Here is a tiny trained network, its code and every weight. The questions are about switching its units off for an input and a class, where a switched-off unit gives its printed mean instead of its output.

import numpy as np


def w(rows, s, z=0):
    codes = np.array(rows[::2]) - 128.0
    scale = np.full(codes.shape[1], s)
    scale[-1] = z or s
    return codes * scale


def f(y):
    return np.maximum(y, 0)


def log_softmax(a):
    a = a - a.max(-1, keepdims=True)
    return a - np.log(np.exp(a).sum(-1, keepdims=True))


def net(x, mask):
    res = np.array(x, float).reshape(1, 6) / 4 @ E
    y = f(res @ A[0][:, :-1].T + A[0][:, -1])
    res = res + np.where(mask, y, B[0][:, -1]) @ B[0][:, :-1]
    return log_softmax(res[-1] @ U[:, :-1].T + U[:, -1])


A, B = {}, {}
E = w([
[130,144,134,121,116,131,118,133],'x0',
[4,52,231,21,207,236,55,51],'x1',
[28,55,220,243,27,212,12,10],'x2',
[243,195,25,205,88,1,184,236],'x3',
[108,138,129,148,141,143,129,144],'x4',
[113,137,109,121,109,111,138,136],'x5',
],0.0036)
A[0] = w([
[109,154,127,14,229,167,217,163,168],'n1',
[91,120,182,15,215,73,186,183,143],'n2',
[226,183,19,166,196,23,214,244,2],'n3',
[98,155,133,1,227,196,221,179,13],'n4',
[135,58,180,106,164,25,59,183,80],'n5',
[149,115,96,220,38,75,59,69,129],'n6',
[225,189,19,164,200,22,220,236,168],'n7',
[101,121,139,4,222,159,238,189,176],'n8',
],0.0037,0.0019)
B[0] = w([
[161,244,43,233,55,131,199,43,181],'n1',
[142,229,7,174,55,40,187,34,171],'n2',
[68,27,254,22,236,162,51,234,225],'n3',
[44,234,26,218,18,74,108,23,159],'n4',
[212,154,42,124,108,35,216,201,131],'n5',
[186,212,35,160,34,38,224,71,175],'n6',
[205,12,221,36,223,170,100,232,254],'n7',
[146,232,4,194,5,28,201,46,185],'n8',
],0.0038,0.0054)
U = w([
[252,250,12,214,45,73,236,196,195],'0',
[33,240,50,201,15,102,111,15,199],'1',
[59,32,227,26,243,190,31,228,3],'2',
],0.0034,0.0023)

Each question gives the input, the list of numbers given to net, and the class t.
The units are the neurons (one row each of A and B). Each row of codes is followed by its name. A weight is (code - 128) times the scale printed after its matrix; where a second scale follows, it is the last column's (A, B and U).
mask holds one flag per neuron, in row order. A switched-off neuron (its flag False) gives its mean, the last column of its row in B, instead of its output. The means were averaged over made-up inputs and are rounded, as every weight is.
A unit's drop is (log p(t) with every unit on - log p(t) with that unit switched off) / (log p(t) with every unit on - log p(t) with every unit switched off).
The circuit of an input: a set's keep is (log p(t) with only the set's units on - log p(t) with every unit switched off) / (log p(t) with every unit on - log p(t) with every unit switched off). Starting from all 8 units, units are removed one at a time, each time the one whose removal leaves the highest keep (on an exact tie, the one counted first), for as long as the keep stays at least 0.8.
circuit, biggest first: the units of the circuit, biggest drop first
most important unit: the unit with the biggest drop
top k neurons: the k neurons with the biggest drops, biggest first
drop of u: that unit's drop, to one decimal
input [-6,-5,-1,6,-1,-1], class 2: most important unit : n3
input [8,-7,-5,1,-2,1], class 2: circuit, biggest first : n3; n7
input [-6,-1,-4,4,7,-4], class 2: top 3 neurons : n3; n7; n6
input [-1,-5,-3,1,-6,0], class 2: top 2 neurons : n3; n7
input [-1,-1,-1,6,-6,7], class 2: circuit, biggest first : n3; n7; n8
input [6,-8,-2,4,-3,1], class 2: circuit, biggest first : n3; n7
input [4,1,-7,-8,0,8], class 1: top 2 neurons : n4; n7
input [0,-3,-8,1,-2,-5], class 2: top 3 neurons : n3; n7; n6
input [1,2,-5,-6,-8,8], class 1: drop of n4 : 0.1
input [-1,-7,-6,1,-8,-2], class 2: drop of n7 : 0.3
input [0,4,0,-7,3,-3], class 1: drop of n3 : 0.2
input [-1,7,-5,-6,-5,5], class 1: drop of n8 : 0.0
